Below are the code and all the weights of a small trained network. Each question names an input and a class and asks about switching units off, where a switched-off unit gives its printed mean instead of its output.

import numpy as np


def w(rows, s, z=0):
    codes = np.array(rows[::2]) - 128.0
    scale = np.full(codes.shape[1], s)
    scale[-1] = z or s
    return codes * scale


def f(y):
    return np.maximum(y, 0)


def log_softmax(a):
    a = a - a.max(-1, keepdims=True)
    return a - np.log(np.exp(a).sum(-1, keepdims=True))


def net(x, mask):
    res = np.array(x, float).reshape(1, 5) / 4 @ E
    y = f(res @ A[0][:, :-1].T + A[0][:, -1])
    res = res + np.where(mask, y, B[0][:, -1]) @ B[0][:, :-1]
    return log_softmax(res[-1] @ U[:, :-1].T + U[:, -1])


A, B = {}, {}
E = w([
[221,20,109,176],'x0',
[86,44,194,35],'x1',
[81,131,245,216],'x2',
[1,76,71,165],'x3',
[129,128,130,128],'x4',
],0.0075)
A[0] = w([
[115,65,189,46,73],'N1',
[124,113,207,187,80],'N2',
[159,16,103,185,84],'N3',
[117,178,93,183,150],'N4',
[141,147,74,64,18],'N5',
[66,60,132,34,110],'N6',
[204,54,161,183,84],'N7',
[111,41,64,196,97],'N8',
[27,42,88,109,52],'N9',
[163,112,65,70,97],'N10',
[85,205,133,69,29],'N11',
[223,139,181,112,43],'N12',
[136,184,69,244,70],'N13',
[115,94,167,51,54],'N14',
[177,131,56,49,48],'N15',
[116,71,158,61,2],'N16',
[205,165,231,87,78],'N17',
[151,165,74,155,90],'N18',
[139,160,102,161,26],'N19',
[170,130,169,74,107],'N20',
[66,87,53,132,26],'N21',
[59,64,93,184,67],'N22',
[169,206,84,169,72],'N23',
[126,104,137,77,95],'N24',
[202,26,120,170,100],'N25',
[146,160,246,188,103],'N26',
[168,86,126,151,69],'N27',
[109,123,22,77,80],'N28',
[90,119,199,216,12],'N29',
[84,112,130,172,109],'N30',
[84,203,161,112,113],'N31',
[159,186,42,145,110],'N32',
[63,167,119,104,63],'N33',
[45,92,114,189,171],'N34',
[111,123,172,166,133],'N35',
[204,35,119,169,85],'N36',
],0.011,0.0083)
B[0] = w([
[106,74,159,233,198],'N1',
[89,54,68,85,191],'N2',
[56,193,149,123,211],'N3',
[142,92,177,180,222],'N4',
[84,109,86,105,162],'N5',
[138,101,180,191,230],'N6',
[88,180,135,119,216],'N7',
[153,183,141,113,205],'N8',
[218,154,91,159,208],'N9',
[79,91,105,103,213],'N10',
[44,233,138,149,177],'N11',
[176,171,91,164,201],'N12',
[119,66,177,214,225],'N13',
[105,105,161,232,169],'N14',
[76,37,22,76,214],'N15',
[100,99,175,213,153],'N16',
[255,170,52,174,231],'N17',
[138,77,176,163,183],'N18',
[109,87,185,178,136],'N19',
[164,132,121,170,192],'N20',
[181,137,110,120,169],'N21',
[186,167,88,135,192],'N22',
[123,88,169,187,206],'N23',
[143,101,148,197,160],'N24',
[72,194,155,114,235],'N25',
[76,35,46,50,236],'N26',
[105,172,135,111,157],'N27',
[113,90,84,80,217],'N28',
[75,43,80,42,184],'N29',
[200,131,105,108,175],'N30',
[93,209,114,130,209],'N31',
[120,96,167,142,232],'N32',
[110,201,130,136,173],'N33',
[210,143,98,125,254],'N34',
[115,93,91,121,187],'N35',
[87,173,132,136,223],'N36',
],0.0086,0.0067)
U = w([
[75,42,51,109,103],'0',
[133,61,241,245,89],'1',
[249,175,80,169,100],'2',
[19,255,159,149,87],'3',
[140,110,174,130,251],'4',
],0.01,0.019)

Each question gives the input, the list of numbers given to net, and the class t.
The units are the neurons (one row each of A and B). Each row of codes is followed by its name. A weight is (code - 128) times the scale printed after its matrix; where a second scale follows, it is the last column's (A, B and U).
mask holds one flag per neuron, in row order. A switched-off neuron (its flag False) gives its mean, the last column of its row in B, instead of its output. The means were averaged over made-up inputs and are rounded, as every weight is.
A unit's drop is (log p(t) with every unit on - log p(t) with that unit switched off) / (log p(t) with every unit on - log p(t) with every unit switched off).
The circuit of an input: a set's keep is (log p(t) with only the set's units on - log p(t) with every unit switched off) / (log p(t) with every unit on - log p(t) with every unit switched off). Starting from the 12 units with the biggest drops (on a tie, the unit counted first), units are removed one at a time, each time the one whose removal leaves the highest keep (on an exact tie, the one counted first), for as long as the keep stays at least 0.8.
circuit, biggest first: the units of the circuit, biggest drop first
unit that matters most: the unit with the biggest drop
k most important neurons: the k neurons with the biggest drops, biggest first
drop when u is switched off: that unit's drop, to one decimal
input [7,6,3,6,1], class 3: circuit, biggest first : (N3, N25)
input [-7,-1,8,-7,1], class 0: unit that matters most : N26
input [-3,-6,-3,6,0], class 1: circuit, biggest first : (N13, N4)
input [-1,-8,-8,3,4], class 0: 2 most important neurons : (N15, N28)
input [-1,8,-7,8,7], class 1: 2 most important neurons : (N6, N1)
input [-6,3,0,-1,-1], class 3: 2 most important neurons : (N11, N31)
input [-4,3,2,6,-6], class 2: 2 most important neurons : (N9, N34)
input [-2,-5,3,1,0], class 1: 2 most important neurons : (N13, N4)
input [6,-3,4,7,-2], class 2: 2 most important neurons : (N34, N22)
input [-8,-2,-6,8,-2], class 2: circuit, biggest first : (N9, N34)
input [3,7,8,4,-7], class 0: 2 most important neurons : (N29, N2)
input [-1,7,-5,-8,0], class 2: 3 most important neurons : (N17, N12, N13)
input [8,7,4,3,3], class 3: 2 most important neurons : (N3, N25)
input [5,7,3,-4,-7], class 1: unit that matters most : N1
input [-5,6,-8,-8,-8], class 0: 3 most important neurons : (N15, N10, N5)
input [-4,0,6,-7,-7], class 2: 2 most important neurons : (N17, N15)
input [-2,7,7,-7,-7], class 0: 2 most important neurons : (N26, N2)
input [4,-7,1,8,6], class 2: 4 most important neurons : (N34, N22, N8, N30)
input [-5,-2,6,-4,0], class 0: drop when N26 is switched off : 0.6
input [6,6,0,1,-5], class 1: circuit, biggest first : (N1)
input [-6,1,-3,4,-5], class 3: drop when N33 is switched off : 0.2
input [6,-6,-1,-1,6], class 1: drop when N13 is switched off : 0.6
